Here is a tiny trained network, its code and every weight. The questions are about switching its units off for an input and a target symbol, where a switched-off unit gives its printed mean instead of its output.

import numpy as np


def w(rows, s, z=0):
    codes = np.array(rows[::2]) - 128.0
    scale = np.full(codes.shape[1], s)
    scale[-1] = z or s
    return codes * scale


def f(y):
    return y / 2 * (1 + np.tanh(0.7978845608 * (y + 0.044715 * y**3)))


def softmax(a):
    e = np.exp(a - a.max(-1, keepdims=True))
    return e / e.sum(-1, keepdims=True)


def log_softmax(a):
    a = a - a.max(-1, keepdims=True)
    return a - np.log(np.exp(a).sum(-1, keepdims=True))


def net(x, mask):
    ids = ['ΛΣαβεζηθπτφψ'.index(c) for c in x.split()]
    T = len(ids)
    res = E[ids] + P[:T]
    r = res
    for j in range(3):
        rows = slice(2 * j, 2 * j + 2)
        q, k, v = (r @ M[0][rows].T for M in (Q, K, V))
        z = softmax(np.where(np.tri(T) > 0, q @ k.T / 2**0.5, -1e9)) @ v
        o = O[0][rows]
        res = res + np.where(mask[j], z, o[:, -1]) @ o[:, :-1]
    y = f(res @ A[0][:, :-1].T + A[0][:, -1])
    res = res + np.where(mask[3:11], y, B[0][:, -1]) @ B[0][:, :-1]
    return log_softmax(res[-1] @ U[:, :-1].T + U[:, -1])


Q, K, V, O, A, B = {}, {}, {}, {}, {}, {}
E = w([
[96,54,29,103,222],'Λ',
[133,248,123,144,203],'Σ',
[52,254,141,176,51],'α',
[195,199,66,142,46],'β',
[21,107,70,134,85],'ε',
[169,110,152,126,13],'ζ',
[179,93,104,78,49],'η',
[185,121,66,124,68],'θ',
[240,212,39,153,60],'π',
[176,125,144,88,40],'τ',
[113,65,171,250,199],'φ',
[180,91,97,110,62],'ψ',
],0.0094)
P = w([
[138,63,200,14,152],'0',
[163,129,88,105,93],'1',
[160,125,73,133,91],'2',
[154,142,62,153,99],'3',
[149,133,56,169,108],'4',
[151,139,50,190,106],'5',
[147,140,42,207,114],'6',
[151,137,48,224,123],'7',
[144,126,45,236,132],'8',
[156,123,61,254,120],'9',
],0.0062)
Q[0] = w([
[119,163,53,100,69],'head 1',
[231,136,46,166,157],'head 1',
[137,111,171,121,131],'head 2',
[142,175,156,82,183],'head 2',
[66,136,195,62,252],'head 3',
[106,149,189,168,169],'head 3',
],0.026)
K[0] = w([
[28,157,114,141,143],'head 1',
[122,122,225,140,252],'head 1',
[145,172,111,151,137],'head 2',
[210,203,31,144,97],'head 2',
[197,138,100,17,68],'head 3',
[165,126,201,52,96],'head 3',
],0.021)
V[0] = w([
[84,202,54,76,170],'head 1',
[48,156,169,70,237],'head 1',
[92,145,75,23,76],'head 2',
[92,179,114,115,232],'head 2',
[253,90,59,116,183],'head 3',
[212,231,206,143,101],'head 3',
],0.016)
O[0] = w([
[242,152,252,185,137,157],'head 1',
[97,198,212,204,208,151],'head 1',
[122,5,187,201,160,186],'head 2',
[187,161,86,212,170,3],'head 2',
[217,126,56,44,242,232],'head 3',
[213,242,141,80,2,81],'head 3',
],0.0091,0.0049)
A[0] = w([
[30,68,223,58,184,80],'neuron 1',
[18,160,107,116,253,160],'neuron 2',
[192,222,142,95,78,4],'neuron 3',
[121,157,127,97,219,72],'neuron 4',
[109,173,184,230,158,20],'neuron 5',
[56,182,210,165,36,15],'neuron 6',
[41,2,69,74,133,115],'neuron 7',
[160,12,210,27,111,99],'neuron 8',
],0.0055,0.0039)
B[0] = w([
[181,146,29,133,104,174],'neuron 1',
[121,212,96,195,93,209],'neuron 2',
[67,97,109,128,141,175],'neuron 3',
[136,115,136,80,56,161],'neuron 4',
[109,57,151,35,86,179],'neuron 5',
[233,86,16,152,140,168],'neuron 6',
[124,122,252,91,135,247],'neuron 7',
[78,177,126,144,186,203],'neuron 8',
],0.011)
U = w([
[178,113,87,182,246,175],'Λ',
[229,239,254,168,128,255],'Σ',
[169,109,111,175,69,135],'α',
[157,126,117,121,128,54],'β',
[65,63,165,206,122,190],'ε',
[88,127,182,113,73,102],'ζ',
[144,108,147,114,151,33],'η',
[159,115,134,115,162,57],'θ',
[188,114,53,77,162,124],'π',
[140,124,154,125,121,55],'τ',
[96,191,133,169,106,156],'φ',
[151,106,144,112,157,55],'ψ',
],0.0053,0.0026)

Each question gives the input, a string of symbols that net reads in full, and the target symbol t.
The units are the heads (2 rows each of Q, K, V and O) and the neurons (one row each of A and B). Each row of codes is followed by its name. A weight is (code - 128) times the scale printed after its matrix; where a second scale follows, it is the last column's (O, A, B and U).
mask holds one flag per unit, heads first, then neurons. A switched-off unit (its flag False) gives its mean, the last column of its rows in O or B, instead of its output. The means were averaged over made-up inputs and are rounded, as every weight is.
A unit's drop is (log p(t) with every unit on - log p(t) with that unit switched off) / (log p(t) with every unit on - log p(t) with every unit switched off).
The circuit of an input: a set's keep is (log p(t) with only the set's units on - log p(t) with every unit switched off) / (log p(t) with every unit on - log p(t) with every unit switched off). Starting from all 11 units, units are removed one at a time, each time the one whose removal leaves the highest keep (on an exact tie, the one counted first), for as long as the keep stays at least 0.8.
units of the circuit, in order: the units of the circuit, biggest drop first
unit that matters most: the unit with the biggest drop
k most important neurons: the k neurons with the biggest drops, biggest first
heads that matter: for each layer, one digit per head in row order, 1 if its drop is at least 0.15 and else 0, layers parted by /
input φ θ ψ ψ Σ Σ ψ π Σ τ, target φ: unit that matters most -> head 1
input Λ Λ Σ α π, target α: units of the circuit, in order -> head 3; neuron 6
input Σ ζ π ψ, target Σ: heads that matter -> 100
input π ε Σ α π β Λ π τ π, target Λ: heads that matter -> 001
input π π ζ, target ζ: heads that matter -> 110
input α β Σ ε φ, target α: heads that matter -> 001
input ε Σ ε π Λ β, target Λ: heads that matter -> 001
input π π α π β π π φ, target π: heads that matter -> 110
input π ζ τ β π, target π: 2 most important neurons -> neuron 7; neuron 2
input ζ π Σ π ψ Λ θ τ, target Λ: 3 most important neurons -> neuron 1; neuron 8; neuron 5
input π Σ τ β α φ θ ζ, target π: units of the circuit, in order -> head 2; head 1
input ε π ε η, target ε: heads that matter -> 011
input τ θ π Σ β, target Σ: heads that matter -> 101
input π π Σ τ ψ ζ, target Σ: most important neuron -> neuron 5
input φ π φ, target φ: units of the circuit, in order -> head 1; head 2; neuron 2
input π φ ψ π Σ Λ Σ, target π: units of the circuit, in order -> head 3; head 1
input Σ α β β, target α: 2 most important neurons -> neuron 6; neuron 5
input β π ζ Λ Σ α, target α: 3 most important neurons -> neuron 6; neuron 7; neuron 8
input φ β α π β ψ ζ β Λ, target φ: units of the circuit, in order -> neuron 2; head 1; head 2
input π Σ ε ψ, target ε: units of the circuit, in order -> head 3
input Λ Λ η Λ α ζ, target α: 4 most important neurons -> neuron 6; neuron 7; neuron 5; neuron 8
input ζ τ β β ζ φ, target ζ: 2 most important neurons -> neuron 7; neuron 6
input φ π π, target φ: units of the circuit, in order -> head 1; head 2; neuron 2; head 3
input η θ ζ π ε Λ ζ, target Λ: 2 most important neurons -> neuron 1; neuron 8
input τ π Σ π Σ α ψ, target α: 2 most important neurons -> neuron 6; neuron 7
input θ θ ψ β Λ, target Λ: 2 most important neurons -> neuron 1; neuron 5
